Look-ups in named tables: a row name and a column name give one cell, copied from the table.

Table teg
,ked,lonular,vove,vol,fupod
vir,2,117,71,96,120
tokeril,138,95,25,94,102
sebekub,13,73,92,128,113
gadepar,85,70,81,101,100
baz,24,86,163,121,138
soronar,46,90,107,130,86
pif,67,83,90,110,102
kudugul,81,128,105,145,103
dazaku,195,110,96,86,34

pif, vove: 90
gadepar, ked: 85
vir, fupod: 120
soronar, ked: 46
soronar, lonular: 90
vir, ked: 2
pif, vol: 110
tokeril, lonular: 95
baz, vol: 121
gadepar, vol: 101
baz, fupod: 138
pif, fupod: 102
kudugul, vove: 105
gadepar, fupod: 100
tokeril, ked: 138
sebekub, fupod: 113
kudugul, lonular: 128
dazaku, fupod: 34

per
|  | midutes | saladel |
|---|---|---|
| finonep | 330 | -1520 |
| zib | -3648 | 22 |
| mepam | -2505 | 302 |
| bufebe | -3353 | -1827 |
| vukora | 1550 | -4118 |
| sut | -6717 | -755 |
| giregob | -5294 | 9265 |

vukora, saladel -> -4118
sut, midutes -> -6717
sut, saladel -> -755
bufebe, saladel -> -1827
finonep, midutes -> 330
vukora, midutes -> 1550
bufebe, midutes -> -3353
zib, saladel -> 22
giregob, midutes -> -5294
finonep, saladel -> -1520
giregob, saladel -> 9265
mepam, midutes -> -2505
zib, midutes -> -3648
mepam, saladel -> 302

Table soro
        padu  val  fiko  mut  dib  raponiv  mitibe
baluz    140   80   236  131  140      150     139
nuza     142   79   246  138  144      150     145
buv       90  166    54  101   58       75      79
dezage    78  177    59  106   46       59      75

buv, val: 166
dezage, padu: 78
nuza, raponiv: 150
nuza, mut: 138
dezage, mitibe: 75
baluz, raponiv: 150
buv, raponiv: 75
baluz, fiko: 236

navovi =
,dat,mubev
dinuvol,116,129
gidadov,113,148
kir,164,173
zose,114,162
vit,150,53
riz,85,150
geb,131,37
gurumuv,155,83
nosedu,193,73

mubev of nosedu = 73
dat of gidadov = 113
mubev of vit = 53
mubev of riz = 150
dat of vit = 150
mubev of dinuvol = 129
mubev of geb = 37
Row with the largest mubev: kir

tep =
	lelibut	mov	mufa	peka	nesak	tefi	gefa	ger	vep
danofa	180	190	84	74	96	139	90	84	159
funoro	43	197	125	41	186	74	72	180	62
kugomik	179	212	148	81	236	135	50	160	147

What is the tefi of funoro in tep?
74
What is the mufa of danofa in tep?
84
What is the peka of danofa in tep?
74
What is the vep of kugomik in tep?
147
What is the mov of kugomik in tep?
212
What is the vep of funoro in tep?
62
What is the ger of kugomik in tep?
160
What is the ger of funoro in tep?
180
What is the gefa of danofa in tep?
90
What is the vep of danofa in tep?
159
What is the nesak of kugomik in tep?
236
What is the nesak of danofa in tep?
96
What is the mov of danofa in tep?
190
What is the lelibut of kugomik in tep?
179
What is the gefa of funoro in tep?
72
What is the mov of funoro in tep?
197
What is the mufa of kugomik in tep?
148
What is the tefi of danofa in tep?
139
What is the gefa of kugomik in tep?
50

muremip =
columns: lidimi, mure, tup, binogik, luni, zak
vufasom: [171, 176, 194, 90, 157, 61]
luzigar: [164, 194, 118, 202, 222, 100]
bom: [180, 167, 134, 92, 143, 64]
mapa: [190, 240, 137, 93, 248, 109]

mapa, binogik => 93
luzigar, binogik => 202
mapa, lidimi => 190
luzigar, lidimi => 164
bom, zak => 64
mapa, mure => 240
luzigar, luni => 222

Table kas
cols = vulena, kug, roz, kebo, vemaziz, febote, nazunud
gepetal: [37, 68, 96, 69, 60, 64, 37]
fef: [70, 50, 75, 72, 76, 53, 90]
bomizol: [57, 41, 13, 37, 36, 72, 46]
govibe: [32, 60, 54, 75, 44, 73, 76]
padadi: [70, 40, 39, 53, 79, 54, 88]
sigaza: [51, 49, 44, 61, 72, 56, 75]
dofeb: [35, 90, 3, 35, 34, 49, 65]

What is the roz of govibe in kas? 54
What is the nazunud of govibe in kas? 76
What is the febote of govibe in kas? 73
What is the vemaziz of padadi in kas? 79
What is the nazunud of padadi in kas? 88
What is the kug of sigaza in kas? 49
What is the febote of fef in kas? 53
What is the kug of fef in kas? 50
What is the nazunud of sigaza in kas? 75
What is the kug of dofeb in kas? 90
What is the kug of padadi in kas? 40
What is the kebo of bomizol in kas? 37
What is the kebo of gepetal in kas? 69
What is the vulena of govibe in kas? 32
What is the kug of govibe in kas? 60

lozo:
,suz,zed,kibu,fisugev,vere,beki,mugi,vod,soni
ginot,68,152,147,148,145,152,72,72,146
vinol,102,103,79,84,80,83,114,113,80
dapake,77,104,61,66,60,141,85,80,61
sos,112,121,121,121,120,146,108,107,120
rad,234,51,50,50,51,73,229,229,50
bila,148,67,60,61,60,25,157,159,59
sis,89,35,49,47,51,20,94,94,50
tadita,108,145,241,230,246,60,104,110,244
pul,106,175,155,158,156,169,114,112,156

vod of tadita is 110
mugi of tadita is 104
suz of bila is 148
kibu of ginot is 147
vere of ginot is 145
vod of ginot is 72
soni of bila is 59
vod of dapake is 80

ritu.tsv
	vudane	zape	bimog	siki	kel	mederez
dukob	-20	-5	-45	-10	-18	32
fiz	11	-68	29	30	20	-6
dar	22	18	51	43	-59	-11
vub	6	-70	31	-22	34	0
fenite	-1	1	71	-25	68	-47

What is the bimog of fiz in ritu?
29
What is the bimog of dar in ritu?
51
What is the zape of vub in ritu?
-70
What is the bimog of fenite in ritu?
71
What is the mederez of dukob in ritu?
32
What is the kel of dukob in ritu?
-18
What is the mederez of vub in ritu?
0
What is the zape of dar in ritu?
18
What is the vudane of vub in ritu?
6
What is the kel of fenite in ritu?
68
What is the mederez of fiz in ritu?
-6
What is the siki of fenite in ritu?
-25
What is the siki of dukob in ritu?
-10
What is the siki of fiz in ritu?
30
What is the bimog of dukob in ritu?
-45
What is the vudane of dukob in ritu?
-20
What is the mederez of dar in ritu?
-11
Row with the largest kel: fenite

lukezom:
|  | tasile | zerodi | vuk | sodav | ganidup | foviba |
|---|---|---|---|---|---|---|
| valuk | 182 | 202 | 196 | 170 | 42 | 145 |
| pak | 154 | 152 | 143 | 160 | 212 | 185 |
| boteba | 155 | 156 | 155 | 164 | 229 | 177 |

sodav of pak: 160
vuk of valuk: 196
ganidup of valuk: 42
zerodi of pak: 152
zerodi of valuk: 202
sodav of boteba: 164
sodav of valuk: 170
tasile of pak: 154
foviba of valuk: 145
foviba of pak: 185
zerodi of boteba: 156
tasile of valuk: 182
foviba of boteba: 177
vuk of pak: 143
vuk of boteba: 155
ganidup of boteba: 229
ganidup of pak: 212
tasile of boteba: 155
Which row has the largest ganidup? boteba

Table subebug
,did,repugor,gege,tavu,bof
rez,43.634,42.362,45.419,19.533,36.442
zimik,40.467,36.300,74.654,61.232,74.562
dofi,47.601,41.599,20.302,36.734,53.139
zufu,60.787,50.907,50.536,37.126,50.930
vob,31.159,29.965,60.667,33.766,60.467
nifof,39.324,64.248,40.125,41.433,63.794
vaborut,56.490,44.670,50.942,47.856,40.498
merod,60.097,63.654,50.790,47.165,27.587
ronug,46.349,49.328,76.248,48.069,7.556

nifof, bof -> 63.794
zufu, bof -> 50.930
rez, bof -> 36.442
dofi, tavu -> 36.734
vaborut, tavu -> 47.856
zimik, gege -> 74.654
vaborut, gege -> 50.942

kesa
|  | bisi | tez | zivenub | misigo |
|---|---|---|---|---|
| posata | -0.1 | -0.2 | 0.1 | 0.4 |
| pezos | -0.1 | 0.9 | -0.2 | -0.1 |
| vanot | 0.5 | 0.1 | -0.6 | -0.5 |
| vom | 0.1 | 0.6 | -0.2 | 0.1 |
| fiba | 0.4 | 0.2 | 0.0 | -0.3 |
| dizovos | -0.2 | -0.2 | 0.0 | -0.3 |
| lurunup | -0.1 | 0.1 | -0.1 | -0.1 |
| logifu | -0.1 | -0.1 | -0.2 | -0.2 |
| gov | 0.0 | 0.4 | 0.6 | 0.0 |
| ruv | 0.7 | 0.1 | -0.1 | -0.3 |
| megidi | 0.0 | 0.7 | 0.0 | 0.0 |
| dibo | 0.1 | 0.4 | 0.0 | 0.2 |

What is the misigo of vom in kesa? 0.1
What is the bisi of lurunup in kesa? -0.1
What is the bisi of logifu in kesa? -0.1
What is the zivenub of vom in kesa? -0.2
What is the zivenub of fiba in kesa? 0.0
What is the misigo of fiba in kesa? -0.3
What is the zivenub of dibo in kesa? 0.0
What is the zivenub of lurunup in kesa? -0.1
What is the misigo of dizovos in kesa? -0.3
What is the misigo of lurunup in kesa? -0.1
What is the tez of ruv in kesa? 0.1
What is the zivenub of megidi in kesa? 0.0
What is the tez of gov in kesa? 0.4
What is the misigo of megidi in kesa? 0.0
What is the bisi of vanot in kesa? 0.5
What is the tez of dizovos in kesa? -0.2
What is the misigo of vanot in kesa? -0.5
What is the bisi of pezos in kesa? -0.1
What is the tez of vom in kesa? 0.6

